Here is a tiny trained network, its code and every weight. The questions are about switching its units off for an input and a target symbol, where a switched-off unit gives its printed mean instead of its output.

import numpy as np


def w(rows, s, z=0):
    codes = np.array(rows[::2]) - 128.0
    scale = np.full(codes.shape[1], s)
    scale[-1] = z or s
    return codes * scale


def norm(h):
    return h / np.sqrt((h * h).mean(-1, keepdims=True) + 1e-5)


def f(y):
    return np.maximum(y, 0)


def softmax(a):
    e = np.exp(a - a.max(-1, keepdims=True))
    return e / e.sum(-1, keepdims=True)


def log_softmax(a):
    a = a - a.max(-1, keepdims=True)
    return a - np.log(np.exp(a).sum(-1, keepdims=True))


def net(x, mask):
    ids = ['αβγζηθμσφψ'.index(c) for c in x.split()]
    T = len(ids)
    res = E[ids] + P[:T]
    u = 0
    for l in range(2):
        r = norm(res)
        for j in range(3):
            rows = slice(3 * j, 3 * j + 3)
            q, k, v = (r @ M[l][rows].T for M in (Q, K, V))
            z = softmax(np.where(np.tri(T) > 0, q @ k.T / 3**0.5, -1e9)) @ v
            o = O[l][rows]
            res = res + np.where(mask[u + j], z, o[:, -1]) @ o[:, :-1]
        u += 3
        y = f(norm(res) @ A[l][:, :-1].T + A[l][:, -1])
        res = res + np.where(mask[u : u + 8], y, B[l][:, -1]) @ B[l][:, :-1]
        u += 8
    return log_softmax(norm(res)[-1] @ U[:, :-1].T + U[:, -1])


Q, K, V, O, A, B = {}, {}, {}, {}, {}, {}
E = w([
[45,223,71],'α',
[57,167,17],'β',
[96,186,163],'γ',
[98,191,160],'ζ',
[76,96,196],'η',
[239,122,126],'θ',
[142,88,145],'μ',
[74,95,194],'σ',
[204,69,58],'φ',
[10,247,166],'ψ',
],0.011)
P = w([
[122,84,121],'0',
[178,191,108],'1',
[36,163,124],'2',
[155,152,99],'3',
[1,119,108],'4',
[175,144,100],'5',
],0.0088)
Q[0] = w([
[144,111,27],'L0H1',
[212,166,78],'L0H1',
[95,158,2],'L0H1',
[92,226,69],'L0H2',
[181,192,100],'L0H2',
[125,86,48],'L0H2',
[224,125,172],'L0H3',
[85,125,237],'L0H3',
[100,240,67],'L0H3',
],0.0088)
K[0] = w([
[105,191,162],'L0H1',
[161,171,105],'L0H1',
[59,151,187],'L0H1',
[127,195,58],'L0H2',
[164,126,74],'L0H2',
[202,131,150],'L0H2',
[124,156,171],'L0H3',
[128,37,196],'L0H3',
[247,178,54],'L0H3',
],0.012)
V[0] = w([
[130,120,140],'L0H1',
[87,244,201],'L0H1',
[138,77,101],'L0H1',
[133,109,163],'L0H2',
[164,185,150],'L0H2',
[165,1,187],'L0H2',
[214,125,124],'L0H3',
[168,116,208],'L0H3',
[94,171,171],'L0H3',
],0.0049)
O[0] = w([
[82,155,93,119],'L0H1',
[147,188,63,208],'L0H1',
[47,123,197,98],'L0H1',
[253,151,185,93],'L0H2',
[89,126,73,132],'L0H2',
[183,225,197,4],'L0H2',
[58,65,78,129],'L0H3',
[169,170,187,75],'L0H3',
[210,165,127,116],'L0H3',
],0.004,0.0015)
A[0] = w([
[56,65,144,65],'L0N1',
[37,118,215,78],'L0N2',
[2,199,100,157],'L0N3',
[141,172,183,2],'L0N4',
[58,189,62,137],'L0N5',
[192,233,81,160],'L0N6',
[91,38,59,99],'L0N7',
[204,105,142,70],'L0N8',
],0.0076,0.0081)
B[0] = w([
[153,179,60,136],'L0N1',
[141,186,9,162],'L0N2',
[217,148,109,255],'L0N3',
[254,230,29,128],'L0N4',
[186,198,149,219],'L0N5',
[184,200,85,210],'L0N6',
[82,232,141,157],'L0N7',
[204,89,103,139],'L0N8',
],0.0085,0.0072)
Q[1] = w([
[191,147,225],'L1H1',
[117,181,123],'L1H1',
[27,182,56],'L1H1',
[35,90,103],'L1H2',
[106,225,55],'L1H2',
[1,96,120],'L1H2',
[193,94,209],'L1H3',
[132,81,198],'L1H3',
[61,212,181],'L1H3',
],0.0091)
K[1] = w([
[80,231,128],'L1H1',
[142,136,166],'L1H1',
[108,4,83],'L1H1',
[33,123,107],'L1H2',
[138,76,218],'L1H2',
[61,141,154],'L1H2',
[142,233,79],'L1H3',
[92,155,99],'L1H3',
[61,128,221],'L1H3',
],0.011)
V[1] = w([
[105,198,94],'L1H1',
[97,218,90],'L1H1',
[105,73,142],'L1H1',
[142,140,71],'L1H2',
[123,166,158],'L1H2',
[23,126,85],'L1H2',
[191,118,201],'L1H3',
[116,46,2],'L1H3',
[185,100,165],'L1H3',
],0.0092)
O[1] = w([
[37,165,167,186],'L1H1',
[27,162,160,198],'L1H1',
[186,138,62,44],'L1H1',
[219,175,139,175],'L1H2',
[131,111,101,136],'L1H2',
[77,149,42,2],'L1H2',
[125,120,226,163],'L1H3',
[254,172,19,100],'L1H3',
[176,112,226,156],'L1H3',
],0.0069,0.0058)
A[1] = w([
[99,154,228,111],'L1N1',
[176,121,2,150],'L1N2',
[193,188,130,81],'L1N3',
[141,138,188,2],'L1N4',
[62,131,21,92],'L1N5',
[135,46,47,4],'L1N6',
[155,54,75,7],'L1N7',
[119,96,230,147],'L1N8',
],0.0091,0.0084)
B[1] = w([
[114,84,67,252],'L1N1',
[129,80,55,251],'L1N2',
[127,89,154,246],'L1N3',
[209,216,70,128],'L1N4',
[82,128,72,150],'L1N5',
[215,35,44,128],'L1N6',
[205,4,53,128],'L1N7',
[104,55,101,238],'L1N8',
],0.012,0.0039)
U = w([
[116,196,64,17],'α',
[94,177,25,198],'β',
[145,194,150,131],'γ',
[149,201,139,48],'ζ',
[62,81,176,232],'η',
[223,90,179,214],'θ',
[171,36,172,254],'μ',
[59,88,168,184],'σ',
[201,79,8,165],'φ',
[105,196,119,88],'ψ',
],0.013,0.0024)

Each question gives the input, a string of symbols that net reads in full, and the target symbol t.
The units are the heads (3 rows each of Q, K, V and O) and the neurons (one row each of A and B). Each row of codes is followed by its name. A weight is (code - 128) times the scale printed after its matrix; where a second scale follows, it is the last column's (O, A, B and U).
mask holds one flag per unit, layer by layer, with each layer's heads first. A switched-off unit (its flag False) gives its mean, the last column of its rows in O or B, instead of its output. The means were averaged over made-up inputs and are rounded, as every weight is.
A unit's drop is (log p(t) with every unit on - log p(t) with that unit switched off) / (log p(t) with every unit on - log p(t) with every unit switched off).
The circuit of an input: a set's keep is (log p(t) with only the set's units on - log p(t) with every unit switched off) / (log p(t) with every unit on - log p(t) with every unit switched off). Starting from the 12 units with the biggest drops (on a tie, the unit counted first), units are removed one at a time, each time the one whose removal leaves the highest keep (on an exact tie, the one counted first), for as long as the keep stays at least 0.8.
units of the circuit, in order: the units of the circuit, biggest drop first
k most important neurons of layer l: the k neurons of layer l with the biggest drops, biggest first
which heads matter: for each layer, one digit per head in row order, 1 if its drop is at least 0.15 and else 0, layers parted by /
input β μ β μ φ σ, target σ: units of the circuit, in order => [L1H1]
input η μ ζ, target η: units of the circuit, in order => [L1H3; L0N6]
input β α β β σ, target β: which heads matter => 000 / 001
input σ γ φ, target σ: units of the circuit, in order => [L0N7; L1H3; L0N6]
input φ ψ φ ζ γ, target φ: 2 most important neurons of layer 0 => [L0N6; L0N5]
input φ φ σ ζ μ, target φ: units of the circuit, in order => [L1H1; L0H1; L0N2]
input η φ θ ζ θ, target η: units of the circuit, in order => [L1H3; L0N3]
input μ η β θ θ, target μ: 2 most important neurons of layer 0 => [L0N7; L0N3]
input φ β η, target φ: which heads matter => 000 / 000
input η φ φ, target η: units of the circuit, in order => [L0N7; L0N6; L1H3]
input σ η σ η θ, target σ: which heads matter => 011 / 001
input σ β ψ ψ φ, target σ: units of the circuit, in order => [L0N7; L0H2; L1H3; L0N3]
input β θ β σ η, target β: 2 most important neurons of layer 0 => [L0N2; L0N6]
input β ψ σ, target β: units of the circuit, in order => [L0N2]
input σ ζ β η, target η: which heads matter => 011 / 000
input θ σ β ψ γ, target θ: 2 most important neurons of layer 0 => [L0N2; L0N6]
input φ β θ α α, target φ: 3 most important neurons of layer 0 => [L0N6; L0N3; L0N2]
input θ ψ β ψ φ, target θ: 2 most important neurons of layer 0 => [L0N2; L0N7]
input μ η θ μ φ, target μ: which heads matter => 010 / 101
input θ η α β θ, target θ: 2 most important neurons of layer 1 => [L1N2; L1N1]
input β ψ θ φ φ, target β: units of the circuit, in order => [L0N7]
input η μ σ η ψ, target η: 3 most important neurons of layer 0 => [L0N6; L0N7; L0N3]
input γ γ β ψ θ η, target η: which heads matter => 000 / 000
input φ φ ψ, target φ: 4 most important neurons of layer 0 => [L0N5; L0N3; L0N6; L0N2]
input φ γ ζ, target φ: 4 most important neurons of layer 0 => [L0N5; L0N6; L0N2; L0N3]
input θ β ζ β γ, target θ: 3 most important neurons of layer 0 => [L0N6; L0N3; L0N2]
input ζ θ β ζ γ μ, target μ: 2 most important neurons of layer 1 => [L1N8; L1N2]
input μ β β γ φ, target μ: 3 most important neurons of layer 0 => [L0N7; L0N5; L0N6]
input θ ψ μ θ ζ, target θ: most important neuron of layer 0 => [L0N6]
input μ ζ σ, target μ: 2 most important neurons of layer 0 => [L0N2; L0N5]
